cols: V U T C H G R J Z A
F: [105  83  71 150 115 121  86 139 123 147]
D: [108  58 122 134  77 122  71 137 126 138]
L: [149 150  83  71 137 126  77 134 122 110]
next: [134  77 122  71 137 126]	[138]
after: [123]	[147]
asked: [150  83  71]	L
asked: [122  71]	D
col: [121 122]	G
col: [ 71 122]	T

cols: lib Figu Kor meso
M: [140 180 140 180]
K: [140 126  76 126]
B: [140 126 202 126]
S: [154 148  62 148]
X: [140 140 206 140]
Y: [140 158 140 158]
P: [ 92 126 140 126]
Q: [166 126 145 126]
E: [138 126 125 126]
N: [124 126 127 126]
W: [124 125 126 126]
col: [140  76 202  62 206 140 140 145]	Kor
asked: [138 126 125 126]	E
next: [126 125]	[126]

cols: zufom Gurev Zuf pamu Pever tas diliz Ruda Faz Bifo
Posa: [ 67  98  77 148 187  85 112 167  77 113]
fote: [194  98 198 138  92  85 187 167 113  77]
nebes: [194 132 197 135  57  53  95  64  66 131]
col: [92 57]	Pever
next: [ 92  85 187]	[167]
asked: [167 113  77]	fote
after: [138]	[92]
diff nebes: [195 132 197 135  57  53  95  64  66 131]	1, [194]
after: [132]	[197]
after: [67]	[98]

cols: veb vod Virol bila Vup dusul Tikar pava
mure: [112 107 123 126 121 125 126 137]
vuv: [103 112 119 110 127 130 139 141]
limir: [134 136 127 134 134 122 124 116]
lador: [ 89  89 102 121 133 142 145 162]
pufo: [114 153 140 137 128 124 114 119]
Lol: [184 134 120 128 142 145 148 147]
pivo: [124  94 119 143 136 137 144 158]
Budub: [117 118 123 112 132 138 146 138]
Sut: [115  97  98 113 124 109 116 124]
bavon: [151 153 145 137 140 128 126 124]
gipok: [110 122 139 141 142 148 144 156]
sor: [ 99 130 136 130 120 134 132 134]
next: [122 139 141 142]	[148]
diff mure: [112 107 124 126 121 125 126 137]	3, [123]
col: [125 130 122 142 124 145 137 138 109 128 148]	dusul
col: [120 119 123  98]	Virol

cols: sekob Ratif sova madu fanam nates gufiz
Neb: [128 112 118 104 127  68 107]
sefit: [105 134 102 127 123 114 126]
zesa: [128 133 137 120 155 101 124]
zatad: [150 143 112 146 120 131 127]
Zape: [108 137 163 102 139 131 123]
Bomuf: [118 128 140 121 152 129 135]
next: [163 102 139 131]	[123]
diff Neb: [128 111 118 104 127  68 107]	2, [112]
after: [163]	[102]
asked: [128 133 137 120 155 101 124]	zesa

cols: ros zuzap Sarer mub lop rebu
golu: [137 142 151 169 143 144]
Buze: [143 169 142 151 164 164]
kanib: [142 135 174 146 167 170]
Mafan: [138 145 145 173 157 202]
Ridi: [141 152 174 153 163 161]
after: [152]	[174]
next: [152 174 153 163]	[161]
next: [169 142 151]	[164]
col: [144 164 170 202]	rebu
after: [163]	[161]

cols: Giri kega pir loka nuzop
tuki: [115 114 132 165 158]
ren: [164 135 132 190 144]
vis: [127 114 165 132 170]
after: [127]	[114]
diff ren: [164 135 132 190 143]	5, [144]
asked: [114 132 165]	tuki
diff vis: [128 114 165 132 170]	1, [127]
next: [114 165 132]	[170]

cols: masap dut zosi tufet vero rap Dar dibu Bup Zama
pez: [ 95 133 107 150 155 122  95  88 115 151]
fipu: [150 125 167 102 121 147 110 154 118 140]
seri: [171  71  89 167 160 129 163 143 150 127]
Kuz: [ 74 174 137  99 136  99 158  96  86  90]
Zofod: [154  94  89 138 164 125 147 128 116 111]
gif: [146 111  68 151 116  60 120 105 106 126]
Ladoz: [ 89 154  94 159 137 106 143 163 112 153]
diff Kuz: [ 74 175 137  99 136  99 158  96  86  90]	2, [174]
diff gif: [147 111  68 151 116  60 120 105 106 126]	1, [146]
col: [ 99 125]	rap
next: [110 154]	[118]
diff Ladoz: [ 89 154  94 159 137 106 144 163 112 153]	7, [143]
next: [ 89 154  94]	[159]
next: [163 143]	[150]

cols: livik Sivu Dil Luga bal Veve kekuf
Vafak: [120 115 104 105 120 106  99]
Bodep: [ 97 113  70 114 102 114 102]
luv: [151 159 161 149 153 148 149]
next: [113  70 114 102 114]	[102]
col: [114 148]	Veve
after: [104]	[105]

cols: talit vof sir Nobuk
pani: [103 104 110  71]
fev: [106 100  83 138]
vigu: [56 55 52 67]
next: [100  83]	[138]
diff fev: [105 100  83 138]	1, [106]

cols: vimuz vovuv toguf Ser Fene
Zuz: [ 56 104  92 149 122]
Dafe: [ 72  89 119 179 152]
Kipe: [ 91  86 132 184 146]
Pelu: [ 72 102 112 168  65]
gadu: [ 87  59 103 121 162]
regi: [200 126 196  95 181]
mupof: [175 168  99  72 141]
Tunek: [ 59  87  94 131 180]
pekom: [174 162 121  95 127]
Rivo: [150 132 124  77 176]
next: [ 56 104]	[92]
diff regi: [201 126 196  95 181]	1, [200]
after: [103]	[121]
col: [152 146  65 162 181 141 180]	Fene
diff Zuz: [ 56 104  93 149 122]	3, [92]
asked: [59 87]	Tunek

cols: ruzot fusa vufi Fozun
romi: [165 146 138 193]
fol: [113 136 133 142]
nufon: [128 129 133 124]
digi: [142 128  92 130]
megu: [132 120 123 136]
zulot: [111 138 146 124]
zanu: [120 145 114 119]
dugob: [118 144 132 115]
ludu: [115 140 144 129]
Rul: [106 140 144 129]
zag: [124 139 136 114]
zipi: [147 104 163 123]
next: [138 146]	[124]
after: [106]	[140]
asked: [165 146 138]	romi
col: [142 132 111 120 118 115 106 124]	ruzot
asked: [123 136]	megu

cols: Rofu Gok nup pomig Sev Lutek Kini
Livud: [ 68 181 189 188  69  72 184]
Das: [188  72 188 183  71  67 192]
mab: [ 69 181 184 187  70  68 184]
vave: [ 68 186 191 188  67  71 186]
Kebas: [187  68  68  69  70  70  67]
kima: [ 68 182 189 189  66  69 184]
mezo: [ 70 180 186 187  67  68 182]
kureb: [ 68 186 187 192  67  67 188]
Gor: [ 72 188 188 189  68  70 189]
Vegu: [ 70 187 187 187  70  69 187]
zuk: [ 67 184 185 186  72  69 187]
kez: [ 70 175 183 190  64  67 180]
asked: [187  67  68]	mezo
col: [ 69 189]	pomig
diff mab: [ 69 181 184 187  70  69 184]	6, [68]
col: [183 187 188  69 189 187 192 189 187]	pomig
asked: [ 72 188 188]	Gor
diff Gor: [ 72 188 188 189  69  70 189]	5, [68]

cols: Guko zab Ladi zatin suve gup nifeg
dibi: [197 198 204  58  59  63  66]
Rigu: [ 57  68  73 187 190 149 162]
Vaka: [202 202 196  64  57  56  59]
zifu: [ 59 194  56 195 192  61  57]
fafo: [ 60  58  54 202 198 203 203]
tudip: [ 85 108 156 137 115 157 180]
mak: [ 96 161 182 122  81 149 167]
teg: [111 120 140 138 125 125 194]
tigot: [184 201 200  60  59  64  90]
figo: [ 95 135 143 139 117 117 159]
gik: [111 120 140 138 125 125 131]
after: [68]	[73]
asked: [204  58  59]	dibi
asked: [111 120 140 138 125 125 194]	teg
col: [149  56  61]	gup
next: [60 59 64]	[90]

cols: zemi gage kibof Sagu bir pimo Vubeb
Todob: [110 103  79 125 128 124 176]
sezap: [105 110  87 149 124 117 177]
pupi: [102  87  88 158 139 129 147]
Linip: [ 98  92  90 135 139 138 155]
mamep: [125 144 146  77 137  63 143]
tegod: [142 120 141  91 168  98 192]
bizu: [128 137 142  90 172  89 176]
pozed: [113  95  84 168 131 127 136]
labi: [114 109  85 105 156 127 185]
Fosuk: [128 142 137 149 124 116 163]
diff pupi: [102  86  88 158 139 129 147]	2, [87]
after: [138]	[155]
next: [128 137 142]	[90]
asked: [137 149 124]	Fosuk
asked: [128 142 137 149 124 116 163]	Fosuk

